Below are the code and all the weights of a small trained network. Each question names an input and a class and asks about switching units off, where a switched-off unit gives its printed mean instead of its output.

import numpy as np


def w(rows, s, z=0):
    codes = np.array(rows[::2]) - 128.0
    scale = np.full(codes.shape[1], s)
    scale[-1] = z or s
    return codes * scale


def f(y):
    return np.maximum(y, 0)


def log_softmax(a):
    a = a - a.max(-1, keepdims=True)
    return a - np.log(np.exp(a).sum(-1, keepdims=True))


def net(x, mask):
    res = np.array(x, float).reshape(1, 8) / 4 @ E
    y = f(res @ A[0][:, :-1].T + A[0][:, -1])
    res = res + np.where(mask, y, B[0][:, -1]) @ B[0][:, :-1]
    return log_softmax(res[-1] @ U[:, :-1].T + U[:, -1])


A, B = {}, {}
E = w([
[129,128,127],'x0',
[85,129,220],'x1',
[245,149,149],'x2',
[129,129,128],'x3',
[129,128,129],'x4',
[128,254,124],'x5',
[128,128,126],'x6',
[130,128,129],'x7',
],0.006)
A[0] = w([
[116,119,201,93],'n0',
[130,120,122,213],'n1',
[135,95,135,83],'n2',
[217,154,177,40],'n3',
[141,128,62,64],'n4',
[66,118,116,64],'n5',
[112,110,119,82],'n6',
[118,135,180,73],'n7',
[64,159,147,69],'n8',
[83,164,134,78],'n9',
[175,86,83,48],'n10',
[128,114,126,255],'n11',
[143,85,34,102],'n12',
[133,89,146,94],'n13',
[94,57,133,129],'n14',
[170,123,150,66],'n15',
[50,120,97,27],'n16',
[103,130,248,68],'n17',
[122,114,17,84],'n18',
[208,138,177,40],'n19',
[171,128,145,72],'n20',
[102,137,180,79],'n21',
[121,139,134,219],'n22',
[196,121,141,81],'n23',
[160,128,146,76],'n24',
[122,73,139,82],'n25',
[158,142,43,75],'n26',
[130,93,161,116],'n27',
[95,181,144,139],'n28',
[108,39,77,137],'n29',
[212,126,125,71],'n30',
[119,92,99,145],'n31',
[90,186,139,129],'n32',
[156,171,124,120],'n33',
[61,124,59,69],'n34',
[94,187,116,94],'n35',
[87,110,95,81],'n36',
[120,127,175,89],'n37',
[121,158,120,88],'n38',
[151,19,134,27],'n39',
[54,137,64,95],'n40',
[121,210,79,79],'n41',
[28,123,57,83],'n42',
[152,132,135,179],'n43',
[86,191,119,101],'n44',
],0.012,0.0063)
B[0] = w([
[85,174,116,154],'n0',
[137,60,47,213],'n1',
[157,155,145,134],'n2',
[102,112,223,162],'n3',
[86,182,169,143],'n4',
[102,76,186,150],'n5',
[131,136,162,132],'n6',
[78,155,138,138],'n7',
[114,124,159,156],'n8',
[131,142,159,148],'n9',
[96,149,166,149],'n10',
[143,18,5,255],'n11',
[68,176,110,183],'n12',
[143,175,150,141],'n13',
[182,159,112,186],'n14',
[137,108,175,136],'n15',
[86,69,222,150],'n16',
[45,206,123,173],'n17',
[83,191,138,175],'n18',
[106,102,211,154],'n19',
[121,101,163,138],'n20',
[84,149,144,145],'n21',
[141,63,56,220],'n22',
[108,94,168,155],'n23',
[126,111,161,133],'n24',
[151,180,161,148],'n25',
[60,190,136,160],'n26',
[159,155,122,149],'n27',
[188,122,95,181],'n28',
[206,156,98,209],'n29',
[91,86,175,161],'n30',
[143,118,114,171],'n31',
[188,140,104,180],'n32',
[149,135,106,160],'n33',
[109,89,187,165],'n34',
[168,181,138,160],'n35',
[138,137,174,148],'n36',
[92,166,134,139],'n37',
[158,150,148,135],'n38',
[180,246,198,164],'n39',
[100,78,162,178],'n40',
[194,213,152,167],'n41',
[87,73,199,193],'n42',
[126,82,97,179],'n43',
[170,162,130,168],'n44',
],0.022,0.0063)
U = w([
[120,99,137,233],'0',
[125,93,138,216],'1',
[111,62,244,54],'2',
[121,100,126,159],'3',
[119,105,128,151],'4',
[196,167,180,1],'5',
[2,180,116,46],'6',
],0.0077,0.0085)

Each question gives the input, the list of numbers given to net, and the class t.
The units are the neurons (one row each of A and B). Each row of codes is followed by its name. A weight is (code - 128) times the scale printed after its matrix; where a second scale follows, it is the last column's (A, B and U).
mask holds one flag per neuron, in row order. A switched-off neuron (its flag False) gives its mean, the last column of its row in B, instead of its output. The means were averaged over made-up inputs and are rounded, as every weight is.
A unit's drop is (log p(t) with every unit on - log p(t) with that unit switched off) / (log p(t) with every unit on - log p(t) with every unit switched off).
The circuit of an input: a set's keep is (log p(t) with only the set's units on - log p(t) with every unit switched off) / (log p(t) with every unit on - log p(t) with every unit switched off). Starting from the 12 units with the biggest drops (on a tie, the unit counted first), units are removed one at a time, each time the one whose removal leaves the highest keep (on an exact tie, the one counted first), for as long as the keep stays at least 0.8.
circuit, biggest first: the units of the circuit, biggest drop first
most important unit: the unit with the biggest drop
k most important neurons: the k neurons with the biggest drops, biggest first
drop when u is switched off: that unit's drop, to one decimal
input [-4,6,5,1,-1,-1,3,2], class 6: circuit, biggest first -> [n17; n0]
input [6,-7,-4,-4,-4,3,-6,-1], class 6: 2 most important neurons -> [n18; n26]
input [5,7,-3,-5,-6,-8,0,-3], class 5: most important unit -> n39
input [-4,-6,8,6,-7,1,8,-7], class 2: 2 most important neurons -> [n3; n30]
input [0,-7,8,-4,4,6,-6,2], class 2: 3 most important neurons -> [n3; n30; n19]
input [-2,2,8,-4,8,5,-8,8], class 2: circuit, biggest first -> [n3; n19]
input [5,4,7,-2,-2,-7,-3,2], class 2: circuit, biggest first -> [n19; n3]
input [6,-8,-4,-1,-3,2,0,0], class 6: circuit, biggest first -> [n18; n26]
input [0,-6,-1,1,-5,-4,-5,5], class 6: circuit, biggest first -> [n12; n18]
input [2,-7,-7,-3,4,7,0,-1], class 2: circuit, biggest first -> [n42; n34]
input [2,-1,-4,-6,0,8,1,0], class 5: circuit, biggest first -> [n41; n35]
input [7,6,8,-6,7,2,6,-4], class 2: 2 most important neurons -> [n3; n19]
input [-1,-8,-5,-4,4,4,7,-7], class 6: circuit, biggest first -> [n18; n26]
input [0,6,6,1,4,-2,-6,5], class 2: 3 most important neurons -> [n3; n19; n29]
input [4,8,-5,-2,-6,-2,5,6], class 6: 2 most important neurons -> [n17; n0]
input [-4,8,-5,-5,7,6,-2,-7], class 6: circuit, biggest first -> [n17]
input [1,7,1,-3,6,0,3,6], class 6: circuit, biggest first -> [n17; n0]
input [-4,8,3,-4,2,8,3,6], class 5: 2 most important neurons -> [n32; n28]
input [-6,-8,-8,2,5,-3,-5,6], class 2: 2 most important neurons -> [n42; n34]
input [0,4,-1,-7,-1,8,-4,6], class 5: most important unit -> n41
input [-5,8,0,3,-3,1,0,7], class 6: 2 most important neurons -> [n17; n0]
input [-1,-5,7,-3,6,-4,0,5], class 2: drop when n23 is switched off -> 0.2
input [-1,-6,-2,-7,-1,8,0,-2], class 5: drop when n41 is switched off -> 0.6
input [2,-3,8,2,-5,-2,8,2], class 2: drop when n11 is switched off -> 0.0
input [-5,7,-8,-6,1,-5,5,-2], class 2: drop when n5 is switched off -> 0.2
